[[ 180   20  759  505  152]
 [  91  156 -524 -552 -386]
 [-770 -174   23  460  423]] Out: 91

[[45 88 76 87 54]
 [ 7 39 41 24 80]] Out: 7

[[-956  879 -193 -937 -747]
 [-124  996  735 -661  538]
 [-336  -94 -312  626 -301]] Out: -124

[[7911 3146 1693 1733 4387 2384 7562]
 [7760 8097 8739 9022 4342 7501 1236]] Out: 7760

[[ 8 52 68 36]
 [59 50 55 82]] Out: 59

[[6327 7557 5806 5020 2041]
 [4778 7267 3758 2222 6708]
 [4708 9413 5354 5430 5929]] Out: 4778

[[-17   0   2  28]
 [-18 -28 -22  -2]] Out: -18
---
[-23, 30, 37, -27, 27, 16, -25]
16
[765, 730, 57, 110]
57
[79, 23, 21, 77, 66, 7, 41]
7
[35, 3, 11, 76, 97]
76
[-534, 456, 664, -652]
664
[41, 530, -829, -750, 433, 242, -521]
242
[1, 1, 4, 1, 7]
1
[580, 631, 991, -553, 44]
-553
---
[  20.427 -104.566   18.756  -44.895   86.870   91.990  104.884] Out: 18.756

[[-0.682  1.037 -0.399  0.135]
 [-1.373  1.589  0.162  0.463]] Out: 0.162

[ 15.80  -3.54  11.36 -17.01 -10.58] Out: 11.36

[ 1.8  1.3 -1.3  0.9] Out: -1.3

[[-212.296   97.025  -33.331 -217.166  123.112 -124.607 -217.517]
 [-148.270  -44.228   -6.371 -171.395  215.813  -51.203 -170.057]
 [-189.003 -150.496  -33.347 -157.152  152.536 -217.474 -214.797]] Out: -33.347

[ 0.133  0.176  0.187 -0.162 -0.094  0.145] Out: 0.187

[ 0.167  0.144 -0.029  0.047 -0.168 -0.051  0.068] Out: -0.029

[-192.02   57.67  194.59   91.48   97.45  134.78    2.04] Out: 194.59

[[   1.8 -128.2   40.7  164.2]
 [ -61.4   20.2   16.6   93.5]
 [ -18.5  112.3 -121.8    7.2]] Out: -121.8

[[-17.141 -15.998 -16.306   7.508  -2.099 -16.541]
 [  6.447   9.756  10.729  -0.528  -5.817  11.416]] Out: 10.729
---
20	0	76	81	3 value 76

-883	-401	647	-423	733	-903	-885
-486	207	852	-412	846	-761	-866
710	-881	772	-884	777	232	-888
value 647

49	59	81	39	58	62	15 value 81

1715	9457	4636	6115	6801
5172	3762	3727	4259	5397
5060	4318	3735	5369	5489
value 4636

9	7	7	3	1 value 7

-42	44	-31	48 value -31
---
[144, 2, 220, 30, 157] ans = 157
[8, -29, 46, 6, 24, 35, 15] ans = 15
[151, 580, 110, 847, 530] ans = 530
[2, 9, 8, 4] ans = 4
[812, 130, 729, 365, 850, 593] ans = 593
[87, 38, 71, 23] ans = 23
[5, 93, 74, 15, 8] ans = 8
[16, 250, 29, 137, 33] ans = 33
---
array([ -0.3,   0.3,  14.8,   5.4, -13.3]) ans = 14.8
array([ 0.120,  0.033, -0.112, -0.020]) ans = -0.112
array([  3.608,   0.409,  11.317,  -2.626,   1.214, -13.353,  -2.468]) ans = 11.317
array([-14.546,  -7.030, -14.144,  12.301,  -3.433]) ans = -14.144
array([-1.563,  0.401,  1.028,  0.463, -0.345]) ans = 1.028
array([ 0.03, -0.15,  0.15,  0.06,  0.11]) ans = 0.15
array([ -1.454,  -3.880,  15.018, -17.692,  14.388]) ans = 15.018
array([-0.101,  0.006,  0.108,  0.050,  0.060,  0.016]) ans = 0.108
array([-11.4,  13.1, -10.1,  11.4]) ans = -10.1
array([  59.51, -172.20, -102.42,  152.55]) ans = -102.42
---
[[-54.2 -18.3 -13.9 -14.3  -5.6 -30.6  25.0]
 [-38.5 -14.0  -6.0   0.9   0.9 -22.1  17.0]] => -22.1

[-55.7   8.4 -14.8   7.2  16.4 -60.9 -31.1] => -60.9

[[-32.4   6.1  -2.8 -10.2  42.9]
 [ -7.7   7.8 -23.0 -51.1   1.8]] => -51.1

[[  5.3 -52.9 -12.8  27.0   5.5 -32.1]
 [-12.2 -14.3 -24.8  -1.0  17.1  21.1]] => 17.1

[[  5.5  -5.9  -3.2   4.5  -4.5  14.5]
 [ -2.5   2.7   8.8   2.5  52.6  -6.5]
 [ 14.6  -7.2 -15.8  15.5  -2.6  49.8]] => -2.6

[[  7.1  61.2  44.9  43.6]
 [ 11.0  35.2  -1.9  -3.5]
 [  0.3 -28.4  -6.1  -7.3]] => -6.1

[37.4 29.3 10.7 65.4] => 10.7

[[-54.3  12.1 -23.4 -25.3 -26.1]
 [-50.6  15.1 -19.9 -29.0 -29.5]
 [-58.1  -8.8 -33.8   0.8  -2.4]] => 0.8

[[ 39.0   0.3  52.3  -7.7  11.0]
 [-32.9   6.1 -27.2   2.0  -7.1]] => 2.0
